Below are the code and all the weights of a small trained network. Each question names an input and a target symbol and asks about switching units off, where a switched-off unit gives its printed mean instead of its output.

import numpy as np


def w(rows, s, z=0):
    codes = np.array(rows[::2]) - 128.0
    scale = np.full(codes.shape[1], s)
    scale[-1] = z or s
    return codes * scale


def f(y):
    return y / 2 * (1 + np.tanh(0.7978845608 * (y + 0.044715 * y**3)))


def softmax(a):
    e = np.exp(a - a.max(-1, keepdims=True))
    return e / e.sum(-1, keepdims=True)


def log_softmax(a):
    a = a - a.max(-1, keepdims=True)
    return a - np.log(np.exp(a).sum(-1, keepdims=True))


def net(x, mask):
    ids = ['αβζθλτ'.index(c) for c in x.split()]
    T = len(ids)
    res = E[ids] + P[:T]
    u = 0
    for l in range(2):
        r = res
        for j in range(2):
            rows = slice(2 * j, 2 * j + 2)
            q, k, v = (r @ M[l][rows].T for M in (Q, K, V))
            z = softmax(np.where(np.tri(T) > 0, q @ k.T / 2**0.5, -1e9)) @ v
            o = O[l][rows]
            res = res + np.where(mask[u + j], z, o[:, -1]) @ o[:, :-1]
        u += 2
        y = f(res @ A[l][:, :-1].T + A[l][:, -1])
        res = res + np.where(mask[u : u + 12], y, B[l][:, -1]) @ B[l][:, :-1]
        u += 12
    return log_softmax(res[-1] @ U[:, :-1].T + U[:, -1])


Q, K, V, O, A, B = {}, {}, {}, {}, {}, {}
E = w([
[86,188,157,128,122,183,72,156],'α',
[65,118,190,91,153,58,170,200],'β',
[173,22,130,216,140,124,63,2],'ζ',
[25,106,163,62,141,96,71,74],'θ',
[94,60,148,86,157,216,138,77],'λ',
[86,83,212,107,84,170,194,172],'τ',
],0.01)
P = w([
[150,151,2,177,85,95,192,77],'0',
[141,129,29,109,85,129,124,153],'1',
[144,119,61,115,89,131,117,150],'2',
[150,115,81,117,101,132,109,157],'3',
[154,117,104,120,114,133,108,159],'4',
[157,115,120,124,130,135,107,164],'5',
[161,120,134,128,145,139,97,169],'6',
[155,113,152,131,157,142,99,169],'7',
[167,118,164,132,174,141,95,174],'8',
[150,118,177,135,188,147,95,178],'9',
],0.0091)
Q[0] = w([
[94,109,147,108,105,170,82,169],'L0H0',
[140,144,103,126,165,163,170,150],'L0H0',
[143,252,169,154,155,123,188,97],'L0H1',
[94,123,177,79,91,179,132,210],'L0H1',
],0.029)
K[0] = w([
[149,112,219,122,239,123,106,130],'L0H0',
[87,106,88,112,116,88,127,112],'L0H0',
[234,178,128,159,123,164,96,234],'L0H1',
[57,146,154,43,110,158,5,146],'L0H1',
],0.028)
V[0] = w([
[71,156,100,34,112,105,126,47],'L0H0',
[124,113,94,115,131,241,164,84],'L0H0',
[57,176,82,98,110,175,245,148],'L0H1',
[67,117,150,147,75,201,150,120],'L0H1',
],0.011)
O[0] = w([
[103,141,106,135,253,193,138,163,254],'L0H0',
[191,197,166,101,221,89,163,107,199],'L0H0',
[140,124,185,147,47,85,130,87,161],'L0H1',
[199,109,111,87,84,100,92,154,191],'L0H1',
],0.007,0.0022)
A[0] = w([
[64,205,109,148,94,134,158,93,78],'L0N0',
[149,137,141,132,126,79,161,138,2],'L0N1',
[125,130,94,163,168,185,177,195,25],'L0N2',
[155,149,149,174,171,22,162,171,11],'L0N3',
[97,133,165,255,128,132,129,99,56],'L0N4',
[125,146,95,32,74,207,168,60,42],'L0N5',
[212,195,159,177,82,135,202,212,37],'L0N6',
[145,183,192,73,116,58,139,112,67],'L0N7',
[139,161,96,131,123,30,213,175,66],'L0N8',
[159,60,85,134,177,80,84,206,57],'L0N9',
[75,163,159,154,61,73,113,143,55],'L0N10',
[173,153,113,197,76,176,192,159,41],'L0N11',
],0.0099,0.0064)
B[0] = w([
[149,157,82,151,75,133,120,112,44],'L0N0',
[227,120,143,137,177,104,43,166,6],'L0N1',
[121,149,210,114,24,129,144,82,69],'L0N2',
[143,82,82,153,123,140,33,155,24],'L0N3',
[109,156,107,95,131,153,199,109,101],'L0N4',
[119,77,74,151,190,99,112,163,68],'L0N5',
[170,150,166,9,144,113,150,75,97],'L0N6',
[172,69,131,129,145,65,108,182,75],'L0N7',
[86,106,41,178,170,161,141,119,92],'L0N8',
[61,121,144,166,161,127,193,80,176],'L0N9',
[164,99,86,131,146,113,117,90,102],'L0N10',
[98,117,158,69,78,101,157,103,41],'L0N11',
],0.014,0.0011)
Q[1] = w([
[58,179,171,206,49,68,222,222],'L1H0',
[255,44,169,201,40,199,188,91],'L1H0',
[140,175,137,252,132,101,154,107],'L1H1',
[189,121,145,119,134,199,109,38],'L1H1',
],0.024)
K[1] = w([
[147,22,34,107,49,150,98,165],'L1H0',
[254,141,76,127,137,61,167,74],'L1H0',
[138,146,44,147,77,85,152,100],'L1H1',
[164,207,129,123,157,88,172,121],'L1H1',
],0.034)
V[1] = w([
[163,156,137,185,133,174,154,180],'L1H0',
[108,108,160,161,156,77,208,173],'L1H0',
[162,51,109,140,114,198,229,135],'L1H1',
[67,126,147,105,82,9,157,119],'L1H1',
],0.016)
O[1] = w([
[155,129,93,87,89,157,125,42,1],'L1H0',
[119,62,65,133,82,157,70,177,155],'L1H0',
[173,89,141,2,135,148,124,239,159],'L1H1',
[39,152,169,80,95,218,80,115,72],'L1H1',
],0.0076,0.0032)
A[1] = w([
[215,134,141,157,89,135,100,128,2],'L1N0',
[65,146,87,148,165,155,142,118,119],'L1N1',
[151,231,85,170,114,145,79,212,134],'L1N2',
[191,112,172,152,108,165,153,157,88],'L1N3',
[99,153,45,91,251,165,71,106,66],'L1N4',
[174,166,171,133,82,140,85,181,8],'L1N5',
[104,171,47,152,90,164,99,144,96],'L1N6',
[139,118,78,132,197,127,136,134,147],'L1N7',
[130,138,147,55,90,124,122,113,146],'L1N8',
[138,175,206,135,66,42,60,115,51],'L1N9',
[136,88,151,129,88,51,135,39,124],'L1N10',
[170,152,113,171,99,218,96,144,29],'L1N11',
],0.016,0.0091)
B[1] = w([
[10,87,65,122,102,134,152,178,130],'L1N0',
[134,141,77,223,120,114,97,166,254],'L1N1',
[124,127,93,113,74,149,165,9,161],'L1N2',
[103,146,89,171,84,136,95,194,185],'L1N3',
[154,157,101,166,99,140,172,211,245],'L1N4',
[91,167,110,183,200,87,119,34,152],'L1N5',
[107,84,107,59,111,91,114,84,170],'L1N6',
[99,93,144,81,194,103,106,67,250],'L1N7',
[174,152,155,140,82,153,142,144,189],'L1N8',
[74,109,253,99,179,124,71,153,156],'L1N9',
[128,149,114,73,71,152,138,38,182],'L1N10',
[138,184,139,174,199,76,159,175,130],'L1N11',
],0.013,0.0074)
U = w([
[144,198,95,135,71,137,170,4,164],'α',
[193,175,143,109,51,175,166,152,164],'β',
[78,151,164,125,109,127,68,93,75],'ζ',
[79,88,58,97,47,119,88,99,62],'θ',
[160,121,123,98,171,85,150,101,253],'λ',
[116,203,67,205,106,129,158,103,122],'τ',
],0.0046,0.0025)

Each question gives the input, a string of symbols that net reads in full, and the target symbol t.
The units are the heads (2 rows each of Q, K, V and O) and the neurons (one row each of A and B). Each row of codes is followed by its name. A weight is (code - 128) times the scale printed after its matrix; where a second scale follows, it is the last column's (O, A, B and U).
mask holds one flag per unit, layer by layer, with each layer's heads first. A switched-off unit (its flag False) gives its mean, the last column of its rows in O or B, instead of its output. The means were averaged over made-up inputs and are rounded, as every weight is.
A unit's drop is (log p(t) with every unit on - log p(t) with that unit switched off) / (log p(t) with every unit on - log p(t) with every unit switched off).
The circuit of an input: a set's keep is (log p(t) with only the set's units on - log p(t) with every unit switched off) / (log p(t) with every unit on - log p(t) with every unit switched off). Starting from the 12 units with the biggest drops (on a tie, the unit counted first), units are removed one at a time, each time the one whose removal leaves the highest keep (on an exact tie, the one counted first), for as long as the keep stays at least 0.8.
circuit, biggest first: the units of the circuit, biggest drop first
most important unit: the unit with the biggest drop
top k neurons: the k neurons with the biggest drops, biggest first
top k neurons in layer l: the k neurons of layer l with the biggest drops, biggest first
which heads matter: for each layer, one digit per head in row order, 1 if its drop is at least 0.15 and else 0, layers parted by /
input λ β β, target θ: most important unit : L1H0
input λ ζ λ λ β ζ λ β λ, target θ: which heads matter : 10 / 11
input ζ ζ λ τ ζ β θ τ ζ λ, target β: which heads matter : 01 / 01
input β θ τ, target β: circuit, biggest first : [L1N8 L1H1]
input β ζ θ ζ α ζ θ, target ζ: circuit, biggest first : [L1N9 L0H0 L1H1 L1H0]
input β α β, target α: which heads matter : 10 / 10
input α β ζ α λ θ θ, target τ: circuit, biggest first : [L1H1 L1N1 L1N4 L0H1]
input β λ α θ β, target λ: circuit, biggest first : [L0N5 L1H1 L1N7]
input θ θ θ λ θ θ θ θ τ θ, target β: top 3 neurons : [L0N2 L1N8 L1N7]
input ζ θ ζ θ θ τ β θ, target β: circuit, biggest first : [L0H0 L1H1 L1N8 L1N7]
input β θ θ θ θ τ β, target τ: which heads matter : 11 / 01
input θ λ θ, target λ: circuit, biggest first : [L1H1 L0H0 L1N7]
input λ β ζ β τ θ β, target β: circuit, biggest first : [L1H1 L0H0 L1N8]
input α ζ λ α θ λ α θ λ τ, target β: most important unit : L0N2
input θ β τ τ θ ζ λ β, target β: top 2 neurons in layer 0 : [L0N9 L0N11]
input τ ζ τ, target ζ: top 4 neurons : [L1N5 L0N6 L0N11 L1N9]
input θ θ τ θ α θ α ζ θ, target α: circuit, biggest first : [L1N10 L1H0 L1H1 L0H0]
input α λ α α λ, target α: which heads matter : 11 / 11
input θ ζ θ λ θ θ ζ, target α: which heads matter : 10 / 01
input α θ ζ θ τ θ α λ, target λ: which heads matter : 10 / 01
input β λ α θ θ λ α θ, target λ: circuit, biggest first : [L0H0 L1H1 L0H1 L1N7]
input α θ τ α τ τ λ β, target θ: which heads matter : 10 / 11
input θ τ λ λ θ β θ, target θ: circuit, biggest first : [L1H0 L1N6 L0H1 L0N9]
input ζ θ θ α, target α: most important unit : L1N2
input β α α ζ λ β, target α: top 3 neurons : [L1N10 L0N9 L0N6]
input τ β θ β, target τ: which heads matter : 10 / 11
